Below is a small trained network, with its code and all its weights. Each question gives an input and a target symbol and asks what happens when units are switched off, that is, made to give their printed mean instead of their output.

import numpy as np


def w(rows, s, z=0):
    codes = np.array(rows[::2]) - 128.0
    scale = np.full(codes.shape[1], s)
    scale[-1] = z or s
    return codes * scale


def f(y):
    return y / 2 * (1 + np.tanh(0.7978845608 * (y + 0.044715 * y**3)))


def softmax(a):
    e = np.exp(a - a.max(-1, keepdims=True))
    return e / e.sum(-1, keepdims=True)


def log_softmax(a):
    a = a - a.max(-1, keepdims=True)
    return a - np.log(np.exp(a).sum(-1, keepdims=True))


def net(x, mask):
    ids = ['ΘΣαγμτω'.index(c) for c in x.split()]
    T = len(ids)
    res = E[ids] + P[:T]
    u = 0
    for l in range(3):
        r = res
        for j in range(3):
            rows = slice(2 * j, 2 * j + 2)
            q, k, v = (r @ M[l][rows].T for M in (Q, K, V))
            z = softmax(np.where(np.tri(T) > 0, q @ k.T / 2**0.5, -1e9)) @ v
            o = O[l][rows]
            res = res + np.where(mask[u + j], z, o[:, -1]) @ o[:, :-1]
        u += 3
        y = f(res @ A[l][:, :-1].T + A[l][:, -1])
        res = res + np.where(mask[u : u + 4], y, B[l][:, -1]) @ B[l][:, :-1]
        u += 4
    return log_softmax(res[-1] @ U[:, :-1].T + U[:, -1])


Q, K, V, O, A, B = {}, {}, {}, {}, {}, {}
E = w([
[111,67,130],'Θ',
[228,172,223],'Σ',
[140,98,247],'α',
[90,216,48],'γ',
[88,91,154],'μ',
[132,36,111],'τ',
[145,32,104],'ω',
],0.013)
P = w([
[114,97,13],'0',
[144,98,92],'1',
[130,104,124],'2',
[179,107,168],'3',
[185,115,173],'4',
[186,127,182],'5',
[175,149,200],'6',
[203,160,180],'7',
[184,162,210],'8',
[167,190,223],'9',
[205,200,197],'10',
[172,227,235],'11',
[115,242,255],'12',
[186,234,206],'13',
],0.0041)
Q[0] = w([
[173,46,136],'L0H0',
[90,93,202],'L0H0',
[54,156,136],'L0H1',
[135,78,144],'L0H1',
[146,228,27],'L0H2',
[157,45,255],'L0H2',
],0.0095)
K[0] = w([
[148,208,189],'L0H0',
[160,143,173],'L0H0',
[127,68,83],'L0H1',
[136,141,117],'L0H1',
[157,42,131],'L0H2',
[162,251,121],'L0H2',
],0.019)
V[0] = w([
[51,95,164],'L0H0',
[123,123,239],'L0H0',
[181,254,178],'L0H1',
[49,67,86],'L0H1',
[43,118,103],'L0H2',
[203,28,240],'L0H2',
],0.0079)
O[0] = w([
[189,8,20,114],'L0H0',
[139,200,107,254],'L0H0',
[73,92,165,105],'L0H1',
[177,103,91,101],'L0H1',
[254,136,94,90],'L0H2',
[118,42,156,85],'L0H2',
],0.0073,0.0039)
A[0] = w([
[70,54,152,232],'L0N0',
[132,138,114,4],'L0N1',
[213,137,170,107],'L0N2',
[78,106,3,198],'L0N3',
],0.0055,0.0035)
B[0] = w([
[73,129,94,255],'L0N0',
[254,131,146,66],'L0N1',
[206,178,188,166],'L0N2',
[64,55,40,201],'L0N3',
],0.0079,0.0023)
Q[1] = w([
[131,191,84],'L1H0',
[119,146,115],'L1H0',
[88,93,30],'L1H1',
[47,100,50],'L1H1',
[145,166,2],'L1H2',
[180,155,195],'L1H2',
],0.0088)
K[1] = w([
[53,1,64],'L1H0',
[186,205,14],'L1H0',
[109,148,40],'L1H1',
[113,101,6],'L1H1',
[70,135,67],'L1H2',
[152,114,74],'L1H2',
],0.0084)
V[1] = w([
[131,130,224],'L1H0',
[121,82,110],'L1H0',
[206,110,225],'L1H1',
[172,95,1],'L1H1',
[180,151,89],'L1H2',
[105,84,29],'L1H2',
],0.0089)
O[1] = w([
[114,125,72,43],'L1H0',
[152,73,173,236],'L1H0',
[98,1,37,140],'L1H1',
[169,107,154,116],'L1H1',
[147,164,139,77],'L1H2',
[208,138,189,253],'L1H2',
],0.0085,0.002)
A[1] = w([
[147,144,254,104],'L1N0',
[104,155,219,224],'L1N1',
[143,192,92,64],'L1N2',
[144,62,178,4],'L1N3',
],0.0081,0.0022)
B[1] = w([
[134,146,162,253],'L1N0',
[121,203,232,201],'L1N1',
[204,122,14,129],'L1N2',
[255,76,86,162],'L1N3',
],0.0068,0.0058)
Q[2] = w([
[178,254,77],'L2H0',
[108,68,2],'L2H0',
[94,114,251],'L2H1',
[147,210,223],'L2H1',
[32,225,126],'L2H2',
[109,31,138],'L2H2',
],0.0071)
K[2] = w([
[254,118,99],'L2H0',
[201,111,191],'L2H0',
[77,231,41],'L2H1',
[181,17,194],'L2H1',
[39,96,149],'L2H2',
[178,39,11],'L2H2',
],0.0076)
V[2] = w([
[198,134,102],'L2H0',
[115,129,204],'L2H0',
[148,128,103],'L2H1',
[156,4,124],'L2H1',
[178,149,127],'L2H2',
[101,156,204],'L2H2',
],0.012)
O[2] = w([
[189,162,83,127],'L2H0',
[32,186,195,231],'L2H0',
[159,139,35,115],'L2H1',
[103,134,54,212],'L2H1',
[40,74,139,175],'L2H2',
[74,204,3,255],'L2H2',
],0.0048,0.0081)
A[2] = w([
[109,201,228,126],'L2N0',
[118,99,165,82],'L2N1',
[191,60,60,157],'L2N2',
[254,156,115,4],'L2N3',
],0.0081,0.0037)
B[2] = w([
[149,22,100,254],'L2N0',
[75,86,163,127],'L2N1',
[254,145,44,167],'L2N2',
[171,43,96,184],'L2N3',
],0.0081,0.007)
U = w([
[196,65,243,180],'Θ',
[196,41,72,36],'Σ',
[188,186,179,242],'α',
[191,69,134,161],'γ',
[136,21,1,24],'μ',
[71,6,184,124],'τ',
[189,52,34,2],'ω',
],0.007,0.0034)

Each question gives the input, a string of symbols that net reads in full, and the target symbol t.
The units are the heads (2 rows each of Q, K, V and O) and the neurons (one row each of A and B). Each row of codes is followed by its name. A weight is (code - 128) times the scale printed after its matrix; where a second scale follows, it is the last column's (O, A, B and U).
mask holds one flag per unit, layer by layer, with each layer's heads first. A switched-off unit (its flag False) gives its mean, the last column of its rows in O or B, instead of its output. The means were averaged over made-up inputs and are rounded, as every weight is.
A unit's drop is (log p(t) with every unit on - log p(t) with that unit switched off) / (log p(t) with every unit on - log p(t) with every unit switched off).
The circuit of an input: a set's keep is (log p(t) with only the set's units on - log p(t) with every unit switched off) / (log p(t) with every unit on - log p(t) with every unit switched off). Starting from the 12 units with the biggest drops (on a tie, the unit counted first), units are removed one at a time, each time the one whose removal leaves the highest keep (on an exact tie, the one counted first), for as long as the keep stays at least 0.8.
units of the circuit, in order: the units of the circuit, biggest drop first
unit that matters most: the unit with the biggest drop
top k neurons: the k neurons with the biggest drops, biggest first
heads that matter: for each layer, one digit per head in row order, 1 if its drop is at least 0.15 and else 0, layers parted by /
drop of u: that unit's drop, to one decimal
input τ ω τ α, target μ: unit that matters most : L1H1
input μ ω ω μ ω Σ ω ω, target τ: heads that matter : 001 / 000 / 000
input Θ τ μ, target Θ: heads that matter : 000 / 111 / 001
input γ α ω, target Θ: top 2 neurons : [L0N3 L2N0]
input γ τ τ, target Θ: units of the circuit, in order : [L1H1 L2H1]
input γ τ Θ Θ Θ γ γ Θ τ, target Θ: units of the circuit, in order : [L2H1 L1H1]
input γ γ Θ ω ω ω μ Θ ω τ, target α: units of the circuit, in order : [L1H1 L0H2]
input γ τ ω, target Θ: units of the circuit, in order : [L1H1 L2H1]
input μ γ α Θ Θ ω γ Θ, target α: heads that matter : 001 / 100 / 001
input α μ Σ Θ τ τ μ τ Σ α Θ, target τ: heads that matter : 001 / 000 / 100
input ω ω ω ω τ α Σ Σ, target τ: heads that matter : 011 / 000 / 000
input μ γ γ μ, target α: top 2 neurons : [L1N1 L1N3]
input Σ Θ γ τ Θ μ ω Θ α τ γ α τ, target α: heads that matter : 001 / 000 / 000
input γ α γ ω ω, target α: units of the circuit, in order : [L1H1]
input ω τ Σ ω τ Θ ω γ γ Θ, target α: top 2 neurons : [L2N3 L1N3]
input μ Σ μ, target τ: drop of L2H1 : 0.1
input Θ τ μ τ μ, target Θ: drop of L1N0 : 0.2
input μ τ τ, target Σ: drop of L0H2 : 1.5
input ω α Σ α, target τ: drop of L0H1 : 0.1
input τ Θ τ τ γ μ μ τ α γ μ, target α: unit that matters most : L0H2
